Here is a tiny trained network, its code and every weight. The questions are about switching its units off for an input and a target symbol, where a switched-off unit gives its printed mean instead of its output.

import numpy as np


def w(rows, s, z=0):
    codes = np.array(rows[::2]) - 128.0
    scale = np.full(codes.shape[1], s)
    scale[-1] = z or s
    return codes * scale


def norm(h):
    return h / np.sqrt((h * h).mean(-1, keepdims=True) + 1e-5)


def f(y):
    return y / 2 * (1 + np.tanh(0.7978845608 * (y + 0.044715 * y**3)))


def softmax(a):
    e = np.exp(a - a.max(-1, keepdims=True))
    return e / e.sum(-1, keepdims=True)


def log_softmax(a):
    a = a - a.max(-1, keepdims=True)
    return a - np.log(np.exp(a).sum(-1, keepdims=True))


def net(x, mask):
    ids = ['αβγδεηθλμξπστφψω'.index(c) for c in x.split()]
    T = len(ids)
    res = E[ids] + P[:T]
    u = 0
    for l in range(3):
        r = norm(res)
        for j in range(2):
            rows = slice(4 * j, 4 * j + 4)
            q, k, v = (r @ M[l][rows].T for M in (Q, K, V))
            z = softmax(np.where(np.tri(T) > 0, q @ k.T / 4**0.5, -1e9)) @ v
            o = O[l][rows]
            res = res + np.where(mask[u + j], z, o[:, -1]) @ o[:, :-1]
        u += 2
        y = f(norm(res) @ A[l][:, :-1].T + A[l][:, -1])
        res = res + np.where(mask[u : u + 4], y, B[l][:, -1]) @ B[l][:, :-1]
        u += 4
    return log_softmax(norm(res)[-1] @ U[:, :-1].T + U[:, -1])


Q, K, V, O, A, B = {}, {}, {}, {}, {}, {}
E = w([
[149,154,190,161,168,130],'α',
[199,62,138,144,126,146],'β',
[199,113,32,138,132,216],'γ',
[90,200,167,69,125,125],'δ',
[90,176,145,43,166,134],'ε',
[84,88,185,208,154,173],'η',
[146,100,88,72,34,163],'θ',
[175,183,211,164,123,143],'λ',
[165,146,216,38,140,31],'μ',
[141,133,202,107,186,161],'ξ',
[126,112,179,77,157,95],'π',
[133,61,174,88,72,106],'σ',
[214,183,173,125,158,115],'τ',
[189,70,124,84,134,218],'φ',
[85,83,89,74,136,106],'ψ',
[253,137,99,34,115,113],'ω',
],0.019)
P = w([
[235,155,121,145,216,2],'0',
[225,134,135,119,179,34],'1',
[206,126,146,114,163,61],'2',
[188,120,157,106,146,91],'3',
[166,115,168,107,135,113],'4',
[147,110,174,103,126,137],'5',
[128,102,183,103,119,159],'6',
[108,100,196,108,107,182],'7',
[108,90,197,101,108,206],'8',
[92,84,201,104,104,232],'9',
],0.0076)
Q[0] = w([
[88,155,50,150,130,151],'L0H1',
[160,31,99,172,107,57],'L0H1',
[74,110,227,32,74,138],'L0H1',
[124,117,115,163,148,148],'L0H1',
[158,149,112,151,45,208],'L0H2',
[121,104,115,86,83,41],'L0H2',
[57,129,249,17,109,163],'L0H2',
[193,98,53,115,146,202],'L0H2',
],0.02)
K[0] = w([
[174,167,169,129,129,155],'L0H1',
[151,73,125,92,159,7],'L0H1',
[75,51,173,65,114,165],'L0H1',
[133,139,120,122,167,131],'L0H1',
[114,164,90,154,78,213],'L0H2',
[99,107,88,83,120,82],'L0H2',
[63,81,182,87,104,178],'L0H2',
[148,161,118,169,44,131],'L0H2',
],0.021)
V[0] = w([
[82,68,100,92,120,90],'L0H1',
[153,40,118,138,133,149],'L0H1',
[229,162,116,76,199,192],'L0H1',
[134,98,121,119,133,131],'L0H1',
[153,84,170,106,134,31],'L0H2',
[100,202,101,147,68,140],'L0H2',
[33,98,129,144,31,44],'L0H2',
[158,185,255,128,86,117],'L0H2',
],0.0084)
O[0] = w([
[104,104,197,61,131,160,198],'L0H1',
[97,147,182,174,61,136,106],'L0H1',
[139,139,123,158,121,2,177],'L0H1',
[119,129,152,134,111,122,142],'L0H1',
[95,61,185,87,188,94,253],'L0H2',
[149,197,94,151,93,98,12],'L0H2',
[84,165,138,50,100,82,82],'L0H2',
[117,155,199,203,106,76,207],'L0H2',
],0.0093,0.0056)
A[0] = w([
[113,31,120,71,22,116,130],'L0N1',
[80,255,89,78,155,109,182],'L0N2',
[86,111,161,218,157,177,28],'L0N3',
[86,181,183,112,208,117,6],'L0N4',
],0.012,0.0017)
B[0] = w([
[184,112,37,167,88,55,213],'L0N1',
[122,28,172,195,251,32,199],'L0N2',
[183,146,156,151,188,105,167],'L0N3',
[99,75,115,99,204,241,254],'L0N4',
],0.013,0.0074)
Q[1] = w([
[29,251,64,132,226,72],'L1H1',
[139,35,109,97,141,162],'L1H1',
[159,100,165,38,117,46],'L1H1',
[149,194,19,117,178,147],'L1H1',
[71,175,130,142,132,44],'L1H2',
[130,12,146,162,120,163],'L1H2',
[67,157,130,232,176,195],'L1H2',
[197,160,216,57,125,125],'L1H2',
],0.017)
K[1] = w([
[212,250,185,92,241,105],'L1H1',
[91,147,94,110,43,191],'L1H1',
[148,102,109,42,54,87],'L1H1',
[211,126,101,164,198,121],'L1H1',
[133,144,176,125,193,71],'L1H2',
[51,123,118,129,34,117],'L1H2',
[58,63,150,200,190,157],'L1H2',
[153,216,179,104,108,185],'L1H2',
],0.018)
V[1] = w([
[244,124,193,136,112,170],'L1H1',
[124,126,163,134,71,106],'L1H1',
[34,119,53,226,150,154],'L1H1',
[103,33,124,142,167,71],'L1H1',
[78,116,80,187,93,141],'L1H2',
[80,96,27,77,130,85],'L1H2',
[132,114,116,46,148,91],'L1H2',
[33,73,120,140,64,102],'L1H2',
],0.011)
O[1] = w([
[103,164,76,162,218,184,113],'L1H1',
[136,183,101,94,142,100,118],'L1H1',
[123,2,141,76,74,82,66],'L1H1',
[191,81,216,168,139,154,254],'L1H1',
[172,104,111,72,159,103,79],'L1H2',
[143,179,36,48,72,71,174],'L1H2',
[107,172,78,137,70,115,197],'L1H2',
[139,149,144,39,109,66,139],'L1H2',
],0.0096,0.012)
A[1] = w([
[220,162,162,89,119,165,111],'L1N1',
[171,129,61,170,125,129,5],'L1N2',
[154,66,173,133,4,130,206],'L1N3',
[28,144,150,202,122,73,14],'L1N4',
],0.021,0.0012)
B[1] = w([
[130,120,187,162,53,122,215],'L1N1',
[99,85,178,90,146,163,163],'L1N2',
[139,149,134,112,254,138,255],'L1N3',
[133,172,99,81,107,67,175],'L1N4',
],0.023,0.008)
Q[2] = w([
[25,101,80,236,91,92],'L2H1',
[166,161,25,237,185,86],'L2H1',
[161,20,64,251,115,130],'L2H1',
[220,166,140,75,114,163],'L2H1',
[28,199,120,228,217,101],'L2H2',
[183,141,131,153,196,46],'L2H2',
[44,183,190,112,170,113],'L2H2',
[101,111,136,254,136,148],'L2H2',
],0.015)
K[2] = w([
[118,65,118,159,157,72],'L2H1',
[88,152,133,227,90,56],'L2H1',
[21,117,115,160,90,105],'L2H1',
[170,162,84,97,81,180],'L2H1',
[7,134,177,114,145,89],'L2H2',
[139,131,152,137,223,94],'L2H2',
[68,100,126,67,139,122],'L2H2',
[54,79,143,181,141,122],'L2H2',
],0.019)
V[2] = w([
[193,142,135,140,195,134],'L2H1',
[117,195,187,186,132,57],'L2H1',
[182,119,118,162,94,97],'L2H1',
[132,136,97,85,159,89],'L2H1',
[207,116,136,106,90,164],'L2H2',
[63,114,50,81,164,146],'L2H2',
[247,140,154,77,192,110],'L2H2',
[160,133,69,160,114,125],'L2H2',
],0.014)
O[2] = w([
[173,153,109,77,89,136,211],'L2H1',
[186,154,84,178,129,64,132],'L2H1',
[149,149,113,147,158,120,104],'L2H1',
[149,72,143,96,142,126,172],'L2H1',
[137,121,97,53,147,126,101],'L2H2',
[207,136,105,183,132,86,139],'L2H2',
[114,155,8,101,62,109,254],'L2H2',
[123,114,118,117,185,112,80],'L2H2',
],0.014,0.016)
A[2] = w([
[99,135,220,152,72,8,161],'L2N1',
[252,139,209,174,92,44,137],'L2N2',
[203,97,253,192,79,115,108],'L2N3',
[160,223,232,19,205,84,1],'L2N4',
],0.011,0.0056)
B[2] = w([
[33,167,101,140,220,159,191],'L2N1',
[121,60,244,65,97,146,254],'L2N2',
[90,135,2,159,76,72,222],'L2N3',
[232,153,237,152,144,188,179],'L2N4',
],0.016,0.0089)
U = w([
[76,77,182,124,187,44,51],'α',
[140,43,143,172,51,93,61],'β',
[82,66,147,107,128,226,130],'γ',
[122,137,135,165,136,119,210],'δ',
[133,161,141,158,152,95,99],'ε',
[80,159,161,121,135,135,92],'η',
[139,125,73,64,86,98,252],'θ',
[142,123,144,176,134,101,197],'λ',
[76,225,186,91,98,89,83],'μ',
[169,47,106,178,174,125,63],'ξ',
[19,152,77,143,133,144,112],'π',
[69,148,185,82,8,113,8],'σ',
[140,206,94,154,178,146,199],'τ',
[164,113,58,201,166,217,89],'φ',
[216,132,215,107,124,146,88],'ψ',
[132,211,115,153,71,176,121],'ω',
],0.014,0.0041)

Each question gives the input, a string of symbols that net reads in full, and the target symbol t.
The units are the heads (4 rows each of Q, K, V and O) and the neurons (one row each of A and B). Each row of codes is followed by its name. A weight is (code - 128) times the scale printed after its matrix; where a second scale follows, it is the last column's (O, A, B and U).
mask holds one flag per unit, layer by layer, with each layer's heads first. A switched-off unit (its flag False) gives its mean, the last column of its rows in O or B, instead of its output. The means were averaged over made-up inputs and are rounded, as every weight is.
A unit's drop is (log p(t) with every unit on - log p(t) with that unit switched off) / (log p(t) with every unit on - log p(t) with every unit switched off).
The circuit of an input: a set's keep is (log p(t) with only the set's units on - log p(t) with every unit switched off) / (log p(t) with every unit on - log p(t) with every unit switched off). Starting from the 12 units with the biggest drops (on a tie, the unit counted first), units are removed one at a time, each time the one whose removal leaves the highest keep (on an exact tie, the one counted first), for as long as the keep stays at least 0.8.
circuit, biggest first: the units of the circuit, biggest drop first
k most important neurons: the k neurons with the biggest drops, biggest first
top k neurons in layer l: the k neurons of layer l with the biggest drops, biggest first
which heads matter: for each layer, one digit per head in row order, 1 if its drop is at least 0.15 and else 0, layers parted by /
input ψ ψ μ δ β ψ λ ξ, target γ: circuit, biggest first	(L1H2, L2N3)
input θ α δ φ δ φ, target θ: 3 most important neurons	(L0N1, L0N4, L2N2)
input η π σ ψ δ σ, target θ: circuit, biggest first	(L0N1, L2H2)
input ψ π ξ δ δ, target φ: circuit, biggest first	(L0N4, L2N2)
input η δ δ γ σ π, target σ: circuit, biggest first	(L1N1, L0N2)
input σ φ μ ε α σ ψ ω δ, target τ: which heads matter	10 / 10 / 00
input ψ β α β π δ, target γ: circuit, biggest first	(L0N4)
input δ δ δ ψ σ, target θ: 3 most important neurons	(L0N1, L0N2, L1N3)
input α θ π δ α σ ω, target σ: 2 most important neurons	(L1N1, L0N4)
input ω φ μ, target μ: which heads matter	10 / 00 / 00
input ω δ η δ, target π: which heads matter	01 / 00 / 01
input π δ φ φ θ π, target θ: circuit, biggest first	(L2H2, L0N1, L1H2)
input δ λ δ σ δ β π σ σ, target ψ: top 2 neurons in layer 2	(L2N4, L2N2)
input γ ψ σ ψ ω α, target γ: circuit, biggest first	(L0N1, L2H2)
input ψ π δ ψ β σ δ β δ γ, target γ: 2 most important neurons	(L1N2, L1N3)
input β ψ δ γ ψ θ γ δ δ, target α: which heads matter	11 / 00 / 00
input β ω δ δ, target τ: 4 most important neurons	(L0N2, L0N4, L1N1, L0N1)
input β γ β ξ π δ σ, target ψ: top 3 neurons in layer 1	(L1N3, L1N1, L1N4)
input δ σ γ ω β β, target γ: which heads matter	01 / 00 / 11
input ε δ δ, target ξ: which heads matter	10 / 00 / 00
input δ ψ ξ δ δ δ δ τ, target β: which heads matter	10 / 01 / 00
input δ γ δ, target α: circuit, biggest first	(L0N2, L0H2, L0N4)
input ω α π φ, target φ: which heads matter	01 / 11 / 00
input δ β δ δ ξ, target β: which heads matter	01 / 00 / 00
input ψ δ ω, target ψ: circuit, biggest first	(L1N3, L1H1, L1N1, L0N3)
input δ δ γ γ, target γ: which heads matter	00 / 00 / 10
input δ δ ε π δ δ δ θ π, target θ: circuit, biggest first	(L2H2, L2N2)
input ψ δ γ δ α δ ε δ, target ξ: which heads matter	11 / 00 / 00
input δ δ δ σ ψ α β δ δ λ, target β: 2 most important neurons	(L2N3, L2N2)
input δ ψ σ δ δ, target ψ: circuit, biggest first	(L2N4)
